Each row of numbers stands for one element and depends on some of the facts below. Use the named rows to name the rest.

Some facts about the elements:
κ 881 <- pustok,fidrukes,drubik,bilufol,kubrim,flogirir,sugakel,vame,flodre,bretrir,draklim,ropon,bakozal,fonan,flaplen,gebu,velam,doder,kolonal,klozok,gizor,saskis,sobrik,plodre,nubrel,bruskekon,briruk,kiron,duskul,gatum,stukivu
κ 293 <- stiplol,flidonuk,taku,fetroru,flubre,fulis,plepli,badur,trepum,sagri,grefis,vapludur,vapun,klabril,tubresur,naflam,buskoplik,maskol,ratra,povas,flusa,mopok,rimum,pufo,trifloki,tiskon,grorel,tival,buflu,mopan,flobral,klege,fosim,studir,pluku,nozom,klipa,nelil,klokle,sapal,plefliklin,dafluk,pidrar,netik,mavu,badun,sibro,gubrikles,stafol,plabril,brudru,fleklupluk,saguflu,trigabil,bruli,lolum,trala,mado,brobrel
κ 863 <- zarustin,bifus,kesker,moziso,plomuk,brivo,skudul,rurezon,feplum,fonam,razam,flenotrul,degu,sebuk,lemeke,floker,vuklir,tifil,pasis
κ 155 <- flumeplal,stegriklor,vifluk,plesko,fadrok,bruskel,skuzagrus,driken,beban,katu
κ 790 <- dosafol,stosta,matror,luvuklos,vita,fladre,sigras,gasik,geplon,ladron,lazak,ludro,fove,begu,nonutes,monal,trora,tedrus,miklir,lebo,travu,draplel,fivoken,kleler,trofasan,sisos,flelol,kizo,furik,tobregram,fetu,flifluk,lepakul,drogrer,timuskul,grister,droflo,firam,klidripok
κ 308 <- stobros,drikagri,goklol,stugror,stusku,kloplol,grulus,guses,flubafar,flatrul,ruloplin,flefon
κ 364 <- ziban,gotrek,trudir,voskestor,maba,graran,zipel,grozo,naze,biklok,fenuvas,triklur
pustok ψ [trora,vapun,stiplol]
drubik ψ [biklok,kolonal,sugakel,pidrar,goklol,brudru,stiplol]
taku ψ [badur,flenotrul,degu]
flubre ψ [vita,bakozal,tiskon,bruli,nozom,degu]
bilufol ψ [sagri,lolum,droflo,sibro,mopok]
stobros ψ [mopan,klokle,plesko,stugror,grulus]
plomuk ψ [ropon,klokle]
matror ψ [ropon,buflu,studir,kizo,mado]
drikagri ψ [stafol,lolum,stukivu]
vapludur ψ [gubrikles,badur]
vame ψ [vapun,plesko,flubafar,grister,trepum]
flodre ψ [goklol,gotrek,flenotrul,sibro]
ziban ψ [povas]
tubresur ψ [sugakel,lolum,mopok]
naflam ψ [klidripok,fonam,pidrar,fonan]
ladron ψ [buflu,flidonuk,mopok]
flusa ψ [lazak,bifus,grister]
trudir ψ [flifluk]
bretrir ψ [biklok,timuskul,gubrikles,maba,brudru]
feplum ψ [sebuk,bakozal,grorel,klege,monal]
draklim ψ [kubrim,sebuk,flefon]
fove ψ [triklur,voskestor,briruk]
guses ψ [stegriklor,kesker,plefliklin,plesko]
trifloki ψ [fonam,luvuklos,flumeplal,lemeke]
tedrus ψ [maba,velam]
fadrok ψ [klipa,gizor,saguflu]
razam ψ [tiskon,klege,flubafar]
lebo ψ [pufo,tival,flogirir]
travu ψ [sagri,trigabil,fidrukes,saguflu]
draplel ψ [fetroru,nonutes]
zipel ψ [klozok]
kleler ψ [stegriklor,driken,stukivu,buskoplik]
grozo ψ [nelil,stosta,zarustin,bruskel]
pluku ψ [brobrel,nozom,lemeke]
naze ψ [flobral,kloplol,brobrel]
sisos ψ [mopan,floker]
flelol ψ [drogrer]
beban ψ [trora]
sapal ψ [ludro,furik,klokle,gotrek]
dafluk ψ [kiron]
saskis ψ [plesko,grulus,gizor]
katu ψ [badur]
plodre ψ [tival,gubrikles,flidonuk,kesker,velam,trepum]
tobregram ψ [brivo,flogirir,saguflu]
fetu ψ [ratra,trofasan,geplon]
mavu ψ [plepli,bakozal]
nubrel ψ [skuzagrus,miklir]
fenuvas ψ [rurezon]
ruloplin ψ [fonan,sibro]
plabril ψ [ludro]
duskul ψ [stusku,fleklupluk,grefis,nelil,brivo,flifluk,netik,flefon]
trala ψ [moziso,doder,fosim]

Known rows:
pluku: 2; 24; 37; -47; 14; 24; 36; 11; -34; -97; 57; 50; -10; -7; 6; 6; 106; 44; 7; 76; 64; -51; -37; -72; 8; 61; 35; 93; 6; -107; -97; -71; 12; -105; 123; -29; 32; -182; -27; 66; 111; -78; 35; 29; -38; -47
naze: 33; 35; 60; -53; 9; 43; 82; 8; 13; -65; 66; 26; -23; -8; 0; 49; 144; 19; 91; 33; -7; -44; -46; -9; 42; 117; 50; 27; 32; -71; 20; -71; -27; 41; 39; -28; 42; -132; -19; 77; 155; -63; 25; 5; -6; 53
sisos: 109; -4; 56; -26; 6; 15; -61; 8; 47; -48; 84; 8; -35; 17; -42; 56; -7; 13; 50; 50; -18; -16; -95; -20; 57; 75; 90; 33; 30; -75; -13; -58; -8; -68; -30; -2; 40; 180; -27; 42; 190; -20; 37; 13; -15; 75
lolum: 33; 19; -75; -11; -17; 11; 12; 33; -7; 37; -132; -14; 49; -60; 3; 0; 3; 0; -76; -16; -108; -68; 81; -1; 3; -102; -132; 99; -26; 72; -38; 111; 47; 33; 12; 31; -40; 515; 17; 55; -27; 50; -38; -91; -11; -40
grulus: 37; -33; 15; 51; 16; 63; -55; -42; 9; 50; 26; -39; -14; 36; -60; 2; -193; -54; 1; -23; 35; 35; -40; 10; 33; -44; 69; -36; 13; -14; 19; -14; 21; -63; -143; 47; 19; 180; -23; -87; -56; 43; 1; 23; -20; 11
grister: -46; -19; -25; 16; 15; 4; -53; -23; -1; 28; -12; -7; -10; 24; -7; -20; -18; -14; 108; -3; -55; 24; 25; 29; -2; -47; 32; -74; 2; 24; 125; -51; -25; 54; -80; -28; 1; -10; -32; -16; -7; 20; -17; 5; 34; -14
graran: -37; 7; -21; 4; 4; 21; 62; -20; 28; 21; -9; -8; -3; -4; -8; 11; 74; -18; 94; -54; -43; 37; 30; 61; 0; -20; 6; -35; 3; 20; 129; 29; -15; 130; -76; -11; -3; -156; -11; 0; -19; 15; -22; -15; 44; 32
stusku: -30; 15; 19; 31; -2; 46; 49; -38; -40; 27; -30; -25; 20; 14; -7; -16; -27; -35; -45; -28; 46; -2; 20; 18; -18; -47; 10; -41; 6; -11; -5; 3; 16; -1; -14; 5; -2; -74; -10; -54; -116; 15; 0; -7; -31; -9
fidrukes: -47; -12; -38; 2; -7; -50; 17; 11; -12; 15; 16; -9; -7; -9; 3; 5; -33; -3; -20; -25; -5; 39; 8; 21; -43; 6; -27; 31; -7; 56; -64; 63; -16; 50; -61; -5; -38; -111; 93; 3; -71; 25; 2; -23; -5; -27
klidripok: -30; 2; -17; 11; 7; -14; 30; -22; 2; 7; -33; -5; 14; 6; -6; -3; 69; -2; 46; -31; -41; 29; 54; 48; -20; -79; 8; -18; 0; 1; 104; 38; 6; 49; -36; -27; -13; -73; -29; 11; -23; 21; -11; -16; 23; -16
flefon: -48; 22; 22; 26; 4; 49; 74; -41; -54; 14; -21; -21; 17; 16; -2; -16; -3; -30; -40; -23; 58; -4; 14; 15; -26; -40; 25; -32; 7; -30; -23; -8; 12; -4; 2; -6; -1; -166; -6; -45; -117; 6; 10; -10; -42; -17
sagri: -23; 16; -57; -1; -24; -1; 13; 10; -15; 14; -43; -12; 11; -28; -8; 8; -12; -2; -70; -33; -19; -3; -7; 14; -20; -43; -36; 69; -28; 42; -72; 75; 29; 41; -37; 11; -42; 74; 47; 9; -69; 43; -8; -68; -23; 9
saguflu: -86; 30; -52; -12; -58; 11; 3; 2; -55; -3; 55; -33; -46; 1; -13; 48; -85; -14; -105; -48; 49; 32; -183; 23; -37; 83; 80; 72; -32; 60; -206; -10; -13; 121; -124; -6; -63; -302; 158; -42; -114; 51; 39; -110; -86; 133
lazak: -38; -5; -18; 13; 5; -11; -4; -22; 0; 17; -21; -8; 3; 14; -4; -10; 31; -9; 59; -25; -44; 32; 32; 42; -17; -56; 21; -48; -1; 14; 105; 8; -7; 61; -57; -28; -10; -80; -26; -2; -24; 21; -12; -11; 26; -4
klokle: 96; -54; -41; 45; 40; 8; -12; -24; 88; -17; 57; 3; 1; 8; -114; 19; -78; -2; -3; -44; 52; 115; -5; 20; 35; -174; 57; 158; -9; -86; 34; 186; 103; -176; -150; 63; 8; 155; -54; -28; 33; 45; -1; 50; 27; -73
fosim: -49; -10; -48; 12; 2; 1; -8; -10; -10; 7; -26; 7; 4; -5; -5; -24; -16; 0; -7; -17; 13; 23; 18; 3; -17; -58; -14; 18; -26; 16; 6; 29; 22; -7; -25; 0; -18; -89; -3; -16; -62; 18; -18; -4; 11; -39
stugror: 20; -13; 14; 47; 14; 53; 3; -41; -3; 38; -8; -28; 13; 24; -37; -12; -100; -44; -23; -28; 37; 21; 14; 15; 10; -68; 29; -39; 11; -19; 32; 19; 29; -53; -63; 31; 12; 99; -35; -69; -78; 29; -4; 17; -17; -18

Rows to name:
No name comes twice in this set of rows, the named rows included.
72; -19; 49; -42; -31; -41; -221; 66; 38; 20; 39; 10; -63; -5; 75; 3; -164; 13; 7; 123; -58; -93; -88; -76; 30; 280; -62; -161; 6; 102; -90; -189; -105; 25; 84; 5; 22; 266; 80; 27; 126; -44; -1; 23; 30; 140	plodre
-82; -38; -58; 14; 26; 30; -99; -12; -30; 35; -38; 17; -7; 10; 8; -65; -102; -8; 99; 28; -36; -7; 46; -34; 7; -47; -26; -51; -21; 49; 81; -102; -11; -6; -35; -7; 2; 89; -44; -25; -39; 2; -43; 36; 36; -96	vapun
-90; -8; -37; 10; 18; 5; 27; -21; -34; -17; -11; 23; 7; 4; 6; -43; 37; 11; 31; -4; 41; 29; 45; -6; -34; -66; -2; 16; -22; -17; 31; -2; 21; -28; 13; -23; -10; -268; -27; -15; -66; -12; -13; 24; 13; -96	tiskon
-71; -25; -55; 10; 18; 15; -56; -8; -29; 29; -65; 17; 10; -5; 20; -63; -38; -3; 67; 23; -40; -18; 78; -27; -6; -62; -55; -37; -22; 41; 73; -61; -2; -8; 7; -9; -4; 83; -44; -4; -46; 1; -44; 21; 35; -96	stiplol
125; 15; 56; -34; 4; 9; -11; 16; 45; -53; 42; 9; -10; -6; -32; 62; 53; 20; 13; 43; -33; -37; -49; -12; 50; 38; 43; 64; 28; -73; -10; 1; 11; -63; 14; -1; 34; 251; -31; 74; 188; -19; 32; -10; -17; 60	matror
31; -39; -30; 21; 31; -49; 21; 2; 43; 4; 35; -1; 6; -6; -50; 9; -30; 0; 6; -26; 7; 78; 51; 21; -15; -82; -14; 84; 4; -6; -1; 144; 33; -64; -87; 23; -11; 42; 24; 12; -10; 27; -2; 29; 25; -96	ropon
75; -14; -4; 30; 32; -22; 76; -36; 76; -29; 28; -2; 23; 9; -85; 34; 92; 3; 17; -62; 15; 105; 54; 72; 4; -179; 59; 105; 11; -105; 108; 205; 82; -89; -94; 10; 6; -25; -70; 11; 44; 33; 11; 21; 31; -43	ludro
-38; -26; -37; 10; 13; -49; -2; 9; -2; 27; -18; 2; 8; -11; 12; -23; -22; 0; 23; -6; -30; 26; 73; 7; -33; -33; -65; -1; -6; 53; 9; 49; -13; 19; -21; -4; -22; -1; 38; 19; -53; 12; -22; 14; 30; -85	kolonal
142; 49; 74; -36; -15; 76; 18; 33; -22; -2; -59; -18; 33; -37; 7; 41; -11; -10; -99; 67; -51; -165; -8; -58; 63; 59; -59; 53; 32; -24; -135; -35; 12; -59; 113; 37; 33; 642; -9; 66; 107; -17; 15; -60; -79; 57	drikagri
118; -27; 81; -1; 10; 97; -171; 2; 11; 18; 77; -20; -54; 39; -34; 21; -255; -35; 31; 99; 9; -79; -144; -81; 100; 151; 82; -78; 36; -23; -65; -211; -37; -110; -54; 45; 69; 482; -18; -42; 132; -18; 22; 41; -46; 98	guses
-28; -9; -53; 7; -12; 2; -65; 7; 0; 39; -64; -4; 3; -16; 18; -29; -63; -7; -17; 0; -42; -15; 23; -5; -7; -25; -62; -29; -30; 69; 6; -1; 8; 28; -11; 11; -24; 130; 9; -12; -53; 28; -35; -24; 23; 1	flidonuk
-47; -12; -47; 11; 0; -4; -62; -1; -3; 29; -57; 8; 6; -10; 26; -45; -39; -2; 13; 4; -24; -6; 47; -7; -14; -36; -60; -51; -30; 55; 38; -13; 6; 14; 16; 2; -16; 27; -17; -18; -58; 11; -38; 3; 36; -28	brudru
152; 42; -5; -69; -30; 31; -28; 78; 1; -10; -105; 4; 37; -82; 16; 44; 17; 31; -97; 75; -136; -179; 19; -71; 63; 35; -143; 142; -1; 30; -150; 24; 29; -27; 127; 38; 3; 864; 15; 139; 165; -2; -10; -102; -50; 30	tubresur
-63; -19; -31; 6; 12; -50; 28; 2; -14; 5; 10; 5; -1; -4; 9; -16; 5; 6; 16; -12; 4; 44; 47; 10; -44; -25; -30; 25; -4; 32; -17; 53; -13; 23; -34; -16; -24; -160; 53; 13; -67; 5; -6; 11; 11; -85	kubrim
-33; -1; -16; 12; -4; -24; -29; -16; 13; 27; -39; -9; 3; 11; 16; -15; 28; -9; 52; -26; -53; 22; 42; 45; -21; -33; -5; -88; -5; 36; 112; -1; -14; 72; -23; -27; -13; -63; -23; -8; -29; 20; -20; -12; 40; 28	timuskul

The same elements again, as new rows of numbers:
Some elements and their rows:
lebo: 4; 213; 104; 95; 207; -123; -7; -220; -44; 365; -197; -34; -216; 26; -83; -62; -152; -258; 86; 5; 4; 56; -125; 106; -65; 9
triklur: 34; -348; -55; 366; -152; 32; -224; -69; 200; -175; 5; -16; 225; -27; -21; 96; -249; 67; 132; -39; 59; 49; -32; 284; 82; 63
ziban: 65; -312; 75; 380; -91; -5; -147; -185; 155; 5; -73; -118; 239; 7; -56; 24; -226; -195; 253; -35; 40; 53; -11; 345; 36; -2
gubrikles: -119; 569; -212; -233; -160; 33; 43; 268; -252; -1; -37; 146; -167; -136; 29; -105; 97; 143; -191; -10; -24; 13; 135; -238; 55; 118
pufo: -164; 315; -43; -369; 6; -26; -67; 324; -154; -122; -26; 54; -115; -82; -41; -113; 60; -15; 34; 3; 34; -56; 22; -144; -21; 171
nubrel: -80; 158; 91; -92; -176; 118; 49; -166; -27; 27; -106; -242; 166; 142; -17; 128; -40; -121; 60; -34; 42; -97; 20; 74; 0; -299
plodre: -54; 435; 64; -153; -190; -27; 236; -197; -199; 306; -320; -260; -97; 8; -22; 29; -12; -533; -20; -136; 18; 45; 94; -122; 35; -21
kiron: -80; -55; -47; -70; -257; 17; -86; 2; 81; -128; -57; -111; 144; 61; 7; 188; 0; 68; -137; -36; 55; -97; -14; -24; 34; -93
rurezon: -8; 0; -38; 338; -36; 57; -101; 122; 123; -144; 59; 92; 62; 42; 8; 54; -144; 67; 91; 7; 27; 6; -55; 223; 23; 29
studir: -91; -82; -86; -257; -24; 78; 101; -10; 64; -365; 47; 39; -87; -31; 70; 8; 121; 119; 187; 80; -33; -11; 162; -85; -65; -27
vuklir: 20; -54; 53; 375; -48; 56; -27; 49; 109; -21; 45; -5; 110; 3; -14; 29; -140; -50; 189; -26; 17; 31; -45; 245; 25; 18
plefliklin: -164; 348; -109; -289; 152; -83; 67; 268; -185; -209; 132; -38; -149; -76; 6; 8; 25; -106; 84; 50; 55; 34; 95; -312; -13; 207
driken: -71; -263; 35; -105; 101; 47; 125; -50; -253; -370; 115; -21; -85; 21; -20; 62; -96; -75; -300; -127; 94; 16; -194; -135; 16; 258
maskol: -110; 183; 18; -199; 98; 48; -5; 121; -166; -106; 94; -41; 25; 45; 11; -57; 14; 154; 220; 77; 17; -52; 115; -18; -40; -161
trala: -111; 390; 135; -126; 179; 63; 101; -36; -277; -6; 53; -140; 61; 122; 5; -115; -73; -11; 384; 98; -2; -55; 159; 73; -55; -325
mopan: -127; -4; -141; -227; 93; -108; 98; 220; 103; -404; 151; 29; -138; -58; 67; 60; 140; -13; 110; 98; 10; 8; 179; -179; -33; 88
fenuvas: 85; -299; 64; 390; -79; 15; -103; -233; 86; 21; -48; -111; 194; 5; -30; 44; -224; -163; 315; -25; 28; 53; -8; 363; 52; -8

Name these rows:
No name comes twice in this set of rows, the named rows included.
152; -135; 100; -117; -268; 246; 322; -381; 13; 181; -212; -171; 147; -35; 15; 54; 165; -201; -72; -108; -101; 40; 87; -96; -12; -262	flodre
3; 275; -113; -150; -122; 243; 98; 155; -276; -59; -6; 154; 41; -91; 56; -124; 111; 326; -144; -28; -98; 16; 98; -201; 37; -9	pidrar
244; -131; -57; 293; -193; 55; 108; 51; 216; -23; 19; 158; 75; -112; 52; 20; 70; 43; -165; -60; -67; 99; -36; 105; 53; 134	flenotrul
64; -156; 31; 188; 276; -198; 125; -310; 128; 59; -4; -70; -198; 44; 36; 116; -65; -232; 118; 102; -2; 86; -19; 99; -90; -155	sisos
-188; -110; -23; -493; 97; 31; -107; 323; 21; -308; 24; 137; -87; -125; -68; -98; 140; 61; -57; 22; 9; -50; -87; -202; -81; 290	saguflu
28; -426; 129; 177; -78; -79; -245; -175; 311; 98; -212; -9; 212; -58; -85; -129; -105; -250; 195; -69; 35; -51; -60; 557; 4; 148	trudir
283; -442; 201; 416; 45; -52; -17; -184; 128; 195; 76; -207; 369; 9; -70; -7; -202; -152; 226; -48; -11; 64; -25; 286; 74; -49	naze
86; -289; 51; 245; 4; -6; 296; -297; 313; -159; -13; -72; -60; 21; 66; 76; -26; -419; 292; 54; -41; 118; 112; 225; -65; -51	plomuk
33; -87; -169; 123; 144; -347; -174; 91; -99; 81; 192; 68; -101; -155; 24; -57; 90; -24; -12; 43; 39; 45; 113; -138; 79; 356	flubafar
-92; -238; -100; -302; -238; -59; -55; 127; 243; -280; -51; -113; -35; -12; -49; 216; 133; -184; -212; -61; 60; -43; -68; -231; 9; 148	gizor
232; 89; 212; 392; 78; -323; 182; 64; 34; 365; 84; -103; 31; -8; -9; -18; -2; -431; 112; -16; 11; 25; -1; 139; 69; 73	razam
-131; 50; -14; -444; 48; 185; 16; 223; -219; -210; 107; -10; 44; -91; -60; -55; 2; 170; 13; 29; -28; 30; -55; -344; -45; 108	stafol
116; -318; -27; -26; 141; 158; -65; -71; 131; 48; -45; 93; -77; -51; -47; 48; -74; 132; -209; -9; -77; 148; -234; -165; -72; 91	droflo
-110; 35; -152; -351; 25; 139; 105; 134; -30; -300; 32; 69; -98; -56; 53; -20; 113; 115; 11; 53; -45; 46; 143; -164; -47; 46	buflu
-57; 229; -146; 193; -76; -66; -34; 203; 59; -123; 9; 67; -178; -103; -29; 64; -115; -254; -71; -60; 46; 130; -69; -59; 48; 415	kesker

